Below are the code and all the weights of a small trained network. Each question names an input and a class and asks about switching units off, where a switched-off unit gives its printed mean instead of its output.

import numpy as np


def w(rows, s, z=0):
    codes = np.array(rows[::2]) - 128.0
    scale = np.full(codes.shape[1], s)
    scale[-1] = z or s
    return codes * scale


def f(y):
    return np.maximum(y, 0)


def log_softmax(a):
    a = a - a.max(-1, keepdims=True)
    return a - np.log(np.exp(a).sum(-1, keepdims=True))


def net(x, mask):
    res = np.array(x, float).reshape(1, 3) / 4 @ E
    y = f(res @ A[0][:, :-1].T + A[0][:, -1])
    res = res + np.where(mask, y, B[0][:, -1]) @ B[0][:, :-1]
    return log_softmax(res[-1] @ U[:, :-1].T + U[:, -1])


A, B = {}, {}
E = w([
[61,50,136,52,177],'x0',
[124,118,125,122,119],'x1',
[154,170,137,8,124],'x2',
],0.015)
A[0] = w([
[56,133,145,255,154,3],'n1',
[109,137,90,50,122,100],'n2',
[69,58,107,168,139,168],'n3',
[21,73,176,85,215,45],'n4',
[184,107,156,60,171,107],'n5',
[197,180,196,86,142,66],'n6',
],0.012,0.0051)
B[0] = w([
[96,165,37,70,100,244],'n1',
[102,64,96,29,164,190],'n2',
[58,176,73,38,195,218],'n3',
[148,254,120,147,4,249],'n4',
[191,185,96,75,177,188],'n5',
[31,159,10,81,88,188],'n6',
],0.0099,0.013)
U = w([
[156,176,126,144,3,77],'0',
[128,118,50,111,137,33],'1',
[126,142,114,126,115,254],'2',
[131,134,133,133,134,241],'3',
[183,133,205,145,136,79],'4',
[141,74,170,159,180,78],'5',
[139,96,175,159,182,80],'6',
],0.016,0.014)

Each question gives the input, the list of numbers given to net, and the class t.
The units are the neurons (one row each of A and B). Each row of codes is followed by its name. A weight is (code - 128) times the scale printed after its matrix; where a second scale follows, it is the last column's (A, B and U).
mask holds one flag per neuron, in row order. A switched-off neuron (its flag False) gives its mean, the last column of its row in B, instead of its output. The means were averaged over made-up inputs and are rounded, as every weight is.
A unit's drop is (log p(t) with every unit on - log p(t) with that unit switched off) / (log p(t) with every unit on - log p(t) with every unit switched off).
The circuit of an input: a set's keep is (log p(t) with only the set's units on - log p(t) with every unit switched off) / (log p(t) with every unit on - log p(t) with every unit switched off). Starting from all 6 units, units are removed one at a time, each time the one whose removal leaves the highest keep (on an exact tie, the one counted first), for as long as the keep stays at least 0.8.
units of the circuit, in order: the units of the circuit, biggest drop first
most important unit: the unit with the biggest drop
k most important neurons: the k neurons with the biggest drops, biggest first
drop of u: that unit's drop, to one decimal
input [-6,8,-5], class 2: units of the circuit, in order -> [n4]
input [5,-4,5], class 0: 2 most important neurons -> [n4 n3]
input [2,3,2], class 3: 4 most important neurons -> [n1 n6 n3 n4]
input [0,1,-2], class 3: 3 most important neurons -> [n4 n6 n1]
input [4,3,-2], class 0: 2 most important neurons -> [n4 n2]
input [2,-2,-2], class 3: units of the circuit, in order -> [n6 n1]
input [-4,6,-6], class 1: 3 most important neurons -> [n4 n1 n3]
input [0,2,-2], class 3: units of the circuit, in order -> [n4 n6 n1]
input [-3,-3,1], class 3: units of the circuit, in order -> [n4 n1]
input [-5,7,-4], class 2: 2 most important neurons -> [n4 n6]
input [-5,-7,1], class 2: 2 most important neurons -> [n4 n1]
input [-3,3,2], class 3: units of the circuit, in order -> [n4 n1]
input [-2,0,5], class 1: 2 most important neurons -> [n4 n6]
input [-2,2,8], class 1: most important unit -> n6
input [-4,-5,4], class 2: 2 most important neurons -> [n4 n1]
input [-5,8,6], class 2: 3 most important neurons -> [n4 n1 n3]
input [1,2,-2], class 3: units of the circuit, in order -> [n4 n6 n1]
input [-5,-7,7], class 1: 2 most important neurons -> [n4 n6]
input [5,-5,-3], class 0: 2 most important neurons -> [n4 n2]
input [8,-7,2], class 0: most important unit -> n4
input [5,-2,5], class 0: 2 most important neurons -> [n4 n3]
input [-4,-1,-6], class 1: 3 most important neurons -> [n4 n1 n3]
input [1,2,0], class 3: 2 most important neurons -> [n4 n1]
input [8,7,5], class 0: drop of n4 -> 2.0
input [-6,7,-4], class 2: drop of n4 -> 3.4
input [-2,6,7], class 1: drop of n5 -> 0.0
input [-2,4,-8], class 1: units of the circuit, in order -> [n1]
input [4,1,-1], class 0: drop of n4 -> 1.1
